Below is a small trained network, with its code and all its weights. Each question gives an input and a class and asks what happens when units are switched off, that is, made to give their printed mean instead of their output.

import numpy as np


def w(rows, s, z=0):
    codes = np.array(rows[::2]) - 128.0
    scale = np.full(codes.shape[1], s)
    scale[-1] = z or s
    return codes * scale


def norm(h):
    return h / np.sqrt((h * h).mean(-1, keepdims=True) + 1e-5)


def f(y):
    return y / 2 * (1 + np.tanh(0.7978845608 * (y + 0.044715 * y**3)))


def log_softmax(a):
    a = a - a.max(-1, keepdims=True)
    return a - np.log(np.exp(a).sum(-1, keepdims=True))


def net(x, mask):
    res = np.array(x, float).reshape(1, 3) / 4 @ E
    u = 0
    for l in range(2):
        y = f(norm(res) @ A[l][:, :-1].T + A[l][:, -1])
        res = res + np.where(mask[u : u + 7], y, B[l][:, -1]) @ B[l][:, :-1]
        u += 7
    return log_softmax(norm(res)[-1] @ U[:, :-1].T + U[:, -1])


A, B = {}, {}
E = w([
[2,167,173,88,138],'x0',
[151,172,130,179,152],'x1',
[224,154,91,155,76],'x2',
],0.0043)
A[0] = w([
[164,196,97,2,21,5],'0.n1',
[61,142,156,178,121,79],'0.n2',
[97,92,96,5,161,220],'0.n3',
[166,119,32,96,81,214],'0.n4',
[20,30,141,55,186,36],'0.n5',
[101,64,133,73,144,82],'0.n6',
[148,226,125,179,191,68],'0.n7',
],0.0059,0.0021)
B[0] = w([
[38,106,81,149,77,153],'0.n1',
[198,130,184,150,176,150],'0.n2',
[176,78,160,112,65,204],'0.n3',
[51,130,68,83,228,217],'0.n4',
[158,139,179,122,20,251],'0.n5',
[142,97,173,167,90,148],'0.n6',
[101,127,164,255,84,189],'0.n7',
],0.0059,0.0032)
A[1] = w([
[130,201,64,143,186,185],'1.n1',
[138,216,162,191,127,4],'1.n2',
[192,204,77,117,210,104],'1.n3',
[109,114,194,81,172,146],'1.n4',
[208,75,86,152,93,91],'1.n5',
[128,99,163,2,196,235],'1.n6',
[120,52,75,47,116,78],'1.n7',
],0.0082,0.0023)
B[1] = w([
[126,185,191,82,110,252],'1.n1',
[162,91,99,200,182,208],'1.n2',
[95,155,164,47,149,236],'1.n3',
[168,124,74,76,79,154],'1.n4',
[145,168,123,77,158,205],'1.n5',
[254,78,103,148,85,187],'1.n6',
[133,89,106,199,188,196],'1.n7',
],0.0084,0.0036)
U = w([
[137,160,166,252,193,146],'0',
[52,106,109,127,113,3],'1',
[69,50,27,140,145,97],'2',
[148,67,168,93,32,207],'3',
[121,207,121,38,209,209],'4',
[220,58,58,102,184,133],'5',
[34,177,110,146,119,31],'6',
],0.014,0.0048)

Each question gives the input, the list of numbers given to net, and the class t.
The units are the neurons (one row each of A and B). Each row of codes is followed by its name. A weight is (code - 128) times the scale printed after its matrix; where a second scale follows, it is the last column's (A, B and U).
mask holds one flag per neuron, layer by layer. A switched-off neuron (its flag False) gives its mean, the last column of its row in B, instead of its output. The means were averaged over made-up inputs and are rounded, as every weight is.
A unit's drop is (log p(t) with every unit on - log p(t) with that unit switched off) / (log p(t) with every unit on - log p(t) with every unit switched off).
The circuit of an input: a set's keep is (log p(t) with only the set's units on - log p(t) with every unit switched off) / (log p(t) with every unit on - log p(t) with every unit switched off). Starting from the 12 units with the biggest drops (on a tie, the unit counted first), units are removed one at a time, each time the one whose removal leaves the highest keep (on an exact tie, the one counted first), for as long as the keep stays at least 0.8.
circuit, biggest first: the units of the circuit, biggest drop first
most important unit: the unit with the biggest drop
k most important neurons: the k neurons with the biggest drops, biggest first
k most important neurons of layer l: the k neurons of layer l with the biggest drops, biggest first
drop of u: that unit's drop, to one decimal
input [5,2,7], class 6: most important unit : 0.n1
input [7,-8,8], class 2: circuit, biggest first : (0.n1, 1.n1)
input [7,6,1], class 0: 2 most important neurons : (1.n2, 0.n4)
input [-4,8,1], class 4: 2 most important neurons of layer 1 : (1.n3, 1.n1)
input [7,-8,7], class 2: 2 most important neurons of layer 0 : (0.n1, 0.n7)
input [-2,2,-2], class 0: 2 most important neurons of layer 0 : (0.n7, 0.n4)
input [7,4,8], class 0: 2 most important neurons : (1.n2, 0.n7)
input [8,4,3], class 0: 2 most important neurons : (1.n2, 0.n4)
input [5,1,1], class 3: 2 most important neurons of layer 1 : (1.n7, 1.n4)
input [8,5,8], class 0: 2 most important neurons : (1.n2, 0.n7)
input [-1,-2,0], class 5: 2 most important neurons : (1.n6, 0.n7)
input [5,-4,5], class 2: 2 most important neurons of layer 1 : (1.n1, 1.n7)
input [2,-4,-8], class 3: drop of 0.n5 : 0.1
input [6,6,-6], class 3: drop of 1.n4 : 0.3
input [6,6,3], class 0: drop of 1.n2 : 0.1
input [-8,4,3], class 4: drop of 0.n6 : 0.0
input [-3,2,-3], class 4: most important unit : 0.n5
input [3,1,1], class 0: 2 most important neurons : (0.n4, 1.n6)
